Each row is followed by its class.
[  3  11  -8   0  34   0  -9  -9  -1 -14  -7  -1   9   2  -6 -16  -8  17
   0   4 -14 -15   6  33  -2 -14  -8   4   2  19  10  -8 -19 -11  35]
pir
[ -1 -36   2  -1 -23   5 -19 -12 -15  13  -4  14  27 -26   0  22 -14 -32
  15  -5  -6   6   4  -7   1  21 -23   0   4  -5 -16 -13   6  -5 -49]
dimu
[ -13  -78  -14   38  -49   31  -44    2   13    3    9    8   56  -66
   28   25  -15  -49   22  -42   -9   -1   12  -13  -41   59  -20   11
    6   11    3  -17   12   -3 -114]
nabi
[ -8  14 -10  -2  -6  15  -1  -1  26  -6   3   2  17  50  -3 -20   8 -34
 -27  12 -33 -10  28   6 -19 -29  -4  15 -19  21   7 -12 -13  -5 -14]
botol
[  1  18  14  -4  -4  -2  26  13  -2  -4   0  12 -32  44 -14  -8   6  22
 -13  16  -1  -5  -5   9  15 -15  21  17   1  -5  -7   9   9   5  10]
botol
[ -7  -8   2   6   5   2  18  11  17   4 -12  -6 -48  12   7   0   7  44
   3  -9  17  -4 -22   8 -21  30  26  17   7  -1  -3  20  10   7  17]
tal
[  2  29 -11   0  23 -12   5   8   6 -16  10 -13 -12  -8   5   2   8   7
   2  -6  13 -10  10   0  -2 -18   4 -12 -10   0   9   2 -29  15  36]
nabi
[  1  32   1   4   3  -9  19  15  -6 -10   4  -1 -18  12  19  -7   4  21
  -7   2   5  -2  -1  -8  13 -10  23  -5   1 -11   6   7 -12  15  29]
pir
[  7  -1  -9  19  26 -11 -28   0 -34 -14 -12 -12  -8 -72  10  25  -2  15
  37 -24  25   8 -22   9  18  18  -2 -12   6 -16  13   5 -12   4  27]
Pafa
[  1  16  -9  12  32  -4  -3   6  -7 -18 -14 -15 -26 -13   0  -1   7  32
  11  -9  11  -6 -15  16   5   0  12   5  -3   0  15   7 -15   4  43]
Pafa
[ -7  32  12  -4   0  -3  53  19  28  -1  -5  -5 -58  66   1  -8  28  45
 -34  22  17  -4  -9  -6 -21  -8  48  18 -11  -7  -5  16   8  19  36]
tafo
[ -1   4   4  -1  22   9  29   3  25  -7  -5   3 -39  50 -31 -23   2  48
 -18  13  -3 -29  -1  31 -14 -15  19  27  -1  24   2   5   1  -3  29]
nabi
[  5  48 -26  11  14 -18 -11  13   3 -27  -5 -25  18 -42  43  -9   8  -3
  14 -18  -7   2  12 -18  20 -22  12 -33 -15  -3  23   3 -39  21  37]
tal
[ -3  24  16  -8   0 -11  41  10  -3  10   1   0 -51  54  -8   9  22  16
 -15  19  24  11 -12  -8   4 -14  28   8 -13 -17  -1  21   7  11  31]
Pafa
[ -2  14  -4  -2  35 -12   6   6   3 -20 -11 -15 -32   4  -8   6   6  40
   9  -6  21  -5 -22  23  -6  13  11   9  -2   6   5  10 -13   7  53]
Pafa
[ -1 -33  20 -11  11   5  16 -11   6  10 -12  19 -41  33 -40   7  -9  40
  -4   7  12 -10 -22  34 -16  31   1  38  15  13 -22  11  25 -14   7]
dimu
[ -8 -42 -26  35 -36  38 -26   7  41  -8  -1  -1  35 -25  32  -6  -6 -27
  -5 -22 -33 -19  25 -13 -49  21   3  25  -5  28  15 -21   0   0 -66]
nabi
[  0 -27   9  -2   3   3 -11  -8 -10  -1   1   7   9 -11 -17   1 -14  17
   1   2  -4  -3 -10  24  11  23 -18  18   8   8  -2   1  10 -10 -16]
Bisad
[ 14  -1   7  -3  -3 -21  -5  -4 -24   7  15   6   9 -42   1  36  -2 -24
  23  -3  28  15   5 -11  14  -5 -11 -22  -2 -19  -4   0  -3   9   2]
nabi
[  7  12  23 -21  -7 -22  26 -16 -20  21   7  23  -5  24 -10  20   1 -11
  -1  27  18  19  -3   0   8 -13   3 -11   3 -14 -14   3  17   3  19]
pir
[ -1 -29 -22  15  41  18 -25   2  22 -31 -11 -15  -6 -26 -12 -14 -15  45
  11 -23  -9 -40  -5  49 -26  17 -11  24   6  35   9 -10 -16 -12  14]
nabi
[ -3 -50 -13  36 -20  17 -39   5 -12   0 -14   0   8 -79  31  28  -6 -12
  28 -39   0  -2  -7 -16 -18  49  -4   8  10 -10   1  -4   8  -3 -52]
dimu
[  3  17  17 -14   0  -8  27  -6  -6   6   5  19  -7  45 -17  -9  -3  12
 -16  25  -3   0   2  13  17 -21   9   4   1   3  -4   4   7  -3  20]
pir
[ -4  12  13 -10 -22  -2  37   1  12  11  -2  10 -26  59  -4   6  18  -4
 -20  23   7  14  -4  -9 -13  -9  28   9 -12  -2  -5   7  22   8   9]
Pafa
[-10  -4  12   3 -29  22  38   3  29  19  -2   5 -26  72  -2 -22  17   8
 -43  27 -20  -9   7  -6 -24  -8  30  31 -10   9   4   6  26   0 -22]
Bisad
[  7   7  16 -22  -4 -14  15 -18 -12  16   3  19   2  25 -23  14   2 -29
  -6  22   3  12  12  -2  15 -22 -11  -8  -9  -3 -14   1   4  -6   4]
dimu
[ 11   6   2   8  24 -15 -19  -5 -35  -4  -3  -2  -3 -52  10  17  -8  16
  27 -11  19   3 -12  12  17   6  -6 -13  11 -16   5   3 -12  -1  30]
pir
[ 13  17  -4  12  -6 -21  -7  16 -23 -13  10  -7   3 -63  30  29   2  -2
  28 -18  26   9   0 -24  21   1   8 -30   0 -28   4   1 -13  26   9]
nabi
[  2  11  -8  -2  -5  -4 -13  -2   8 -12   0   0  22   1  11   7   5 -26
   1   2 -10   6  12  -1 -14 -11  -3  -2  -8   4   0 -11  -8   6  -3]
botol
[ 13   9  26 -22   4 -27  34  -7 -16  15   9  18 -34  13 -28  28   2  18
  10  21  39  11 -12   6  12  -8  12  -8   6 -17 -19  10  21  11  34]
nabi
[ -3 -54   7  15 -34  15 -10  -3  -3  20  -7  21   3 -22   2  11 -15   1
  16 -13  -5   9 -11   4   0  44  -3  22  11  -2  -5   6  32 -12 -53]
tal
[-16   9 -34  12  11  22 -20   8  41 -36 -12 -25  31  18  21 -33   0 -14
 -15  -8 -42 -21  20  16 -32  -7  -7  11 -21  41  23 -20 -38   1  -5]
Pafa
[ -8 -29  -3   1 -46  27  -5 -12  30  11   0  25  36  43  -2  -2   2 -50
 -23  13 -36   3  25  -2 -38  -2  -3  25  -9  22  -7 -20  22 -12 -64]
botol
[ -6   6  15  -2   6  -5  26   9  -2   9   5  -9 -41  27  -4   4  14  26
 -16  10  20   0 -14   0  -1   7  15  13  -3 -13  -1  20   7  11  13]
Bisad
[ 11  -4  45 -31  -1 -41  38 -13 -56  34   7  25 -48  17 -49  38   2  10
  13  27  48  26 -22 -10  45  -5   4 -14   7 -41 -35  24  24   2  27]
dimu
[ -5 -37  -4   1   6  12 -23 -20   9   9  -6   8  20  -8 -15  -3 -13  -8
   9  -7 -17  -3   4  27 -11  16 -26  17  -3  23   4  -1   4 -25 -22]
tal
[  3  31  26 -33  23 -17  45 -15   2  10   2  18 -37  85 -36 -11   4  33
 -25  42  11   0  -5  29  -1 -29  11   9   0   7 -11  10   6  -4  59]
pir
[ -4  -1   4   4  -9   1   6   3   4   5   2   5   1   2   0   9  13  -7
  -9   5   4   5   6  -6  -6   2   5   5 -12  -6   0   2   2  -1 -13]
tafo
[  8  44  -6  -6  64 -22 -18  -3 -19 -33  -1 -14  -1 -19  -4 -14 -11  42
  12  -4   9 -11  -4  37  25 -16 -15 -15   5   6  15   2 -47   0  77]
pir
[ -5 -51   4  -1 -14  23 -19 -16  15   3  -7  27  18  20 -30   1 -14 -11
  -3   4 -21  -5   2  36 -31  25 -20  39  11  29 -13 -15  22 -26 -42]
botol
[ -8 -34   0  -1 -58  22   4 -15  25  22  -4  28  36  32   7   8   4 -59
 -22  14 -34   8  27 -26 -35   0   2  13 -10  19 -13 -19  27  -9 -68]
dimu
[  9  11 -18   6  32  -7 -26  -9  -8 -20 -13 -13  14 -43   4   2  -7  -4
  17 -13  -7 -12   7  13   9 -10 -13 -12  -2  10   7  -9 -29  -1  27]
dimu
[ -6  43  -5   0  27   1  35  16  23 -15  -5 -27 -43  55   6 -32  23  43
 -35  17  -6 -22   0   8  -7 -28  31  10 -14   6  14  12 -15  17  46]
Bisad
[-11 -49 -14  24 -20  23 -38  -2   4   3   4  -6  34 -49  24  15  -5 -25
   3 -24 -12   0   3  -4 -24  41 -21  17  -1   5   9  -8   5  -8 -63]
Bisad
[ -6 -11   6  23 -36   4   6  18  -1  15   3  -1 -11 -17  29  25  20 -11
  -5  -8  16  13  -1 -36 -14  21  24   4 -11 -27   0  10  15  13 -39]
tafo
[-13 -25 -26  27 -18  23 -13  13  38  -8 -15 -14   5 -21  45  -3   7   2
   3 -29 -14  -6   0  -9 -46  38  17  14  -3  13  11   0   0   6 -30]
tal
[ -1 -11   3  12 -21   6   1   2  -6  12  -1  -2   0 -11  18  10   8  -5
  -6   6  -2   4   1 -14  -3   5  11   4  -2 -10   4   0  16   6 -25]
Bisad
[-20  29 -11  24 -17  29  34  33  49  -7  -3 -13 -35  81  36 -42  24  26
 -52   7 -28 -25  20 -18 -47 -11  57  33 -14  18  21   5 -14  15   9]
pir
[ -4 -27   8  15 -45  18  -4  10   1   6   2  21   0   8   8   7  -2 -13
  -6  -2 -12   6   1 -11  -5  18  11  24   5  -7  -7  -2  26  -1 -56]
botol
[  6 -16   9 -19  17   1   5 -24  11   4   8  18   8  31 -49  -5 -13  -5
  -8  19  -6 -11  13  38  -4 -18 -25  16  -4  29  -5  -7   3 -20   7]
nabi
[  8 -15  15  -7  36 -20 -15 -12 -38   4   4  -5 -16 -43 -24  25 -11  30
  24  -4  34   6 -26  28  24  25 -25   4  12 -15  -5  14  -4  -4  25]
Bisad
[  3   1   7  -4 -35   0   1  -5   1  11   5  17  16  16   7  18   9 -40
  -3  10  -4  17  12 -16 -11  -6   5   0  -4  -8 -10  -9  16   5 -28]
botol
[  6   6   1  -2  26 -16 -12  -5 -24  -4  -2  -4 -14 -35  -4  22  -3   8
  20 -12  23   2  -8   3  15   8 -12  -7   4 -14  -5   7 -17   2  26]
dimu
[  7  18  15 -14  36 -13   4  -3 -16 -15  -2  10 -30  25 -42 -11  -9  44
   5  12   6 -10 -15  42  26  -9  -6  18   9   3  -7   7  -5  -6  43]
botol
[ 10  18   1  -3 -25 -14  14   3  -4   0  12  12  24  -8  11  12   4 -32
   1  10  -2  10  22 -25  17 -29   9 -25 -11  -7   1  -8   1  16  -8]
nabi
[  5 -19 -15  13   4  -3 -35  -5 -13  -9 -10   0  32 -69  13   8 -16  -8
  36 -27  -7   3  -2   9  18  22 -22 -11   4   3   7  -4 -10  -7 -13]
tal
[ -8 -38 -16  14 -28  15 -38  -2   1  -1  -6   1  46 -44  28  17 -11 -42
  15 -21 -20   0  13 -17 -19  30 -24   1  -1   3  -5 -21  -7   0 -65]
dimu
[ -5  13 -11  11  -9   1  11  14  16  -6  -7  -8 -10   1  24 -14   6   9
   1  -9 -12  -2   2 -12   0   1  20   0  -8   1  10   8  -6  11   4]
tal
[  5  57   5 -12  39 -31  24   8 -12 -12   1 -13 -39  10  11   5  13  41
   2   9  34   1 -13   1   7 -16  24 -19   2 -18   3  15 -24  23  84]
pir
[  3 -61   8  11  -2  18 -28 -23 -17  13  -9  27  23 -27 -20  10 -26  -2
  15  -6 -10  -2  -7  39  -7  34 -28  24  18  14  -4  -9  22 -33 -37]
pir
[  1  11  16 -27  27 -10  32 -16   9   0  -9  11 -32  69 -48  -7   3  25
 -16  33   8   1 -12  38  -1 -18   5  18  -5  19  -7   7   9  -9  53]
Pafa
[  1 -18  -2   6 -24   2 -12  -7   3   5  -3  12  39 -25   7  21   5 -33
   2   2  -3  15  11  -9 -12   9  -5  -6  -7  -1  -4 -13  10  -1 -34]
tafo
[-10 -32   6  17 -38   8   0  16  -8  15   5 -11  -9 -26  36  24   4  -3
   3 -11  15  10 -14 -28 -14  46  11   7   5 -28  -6   7  15  20 -54]
Bisad
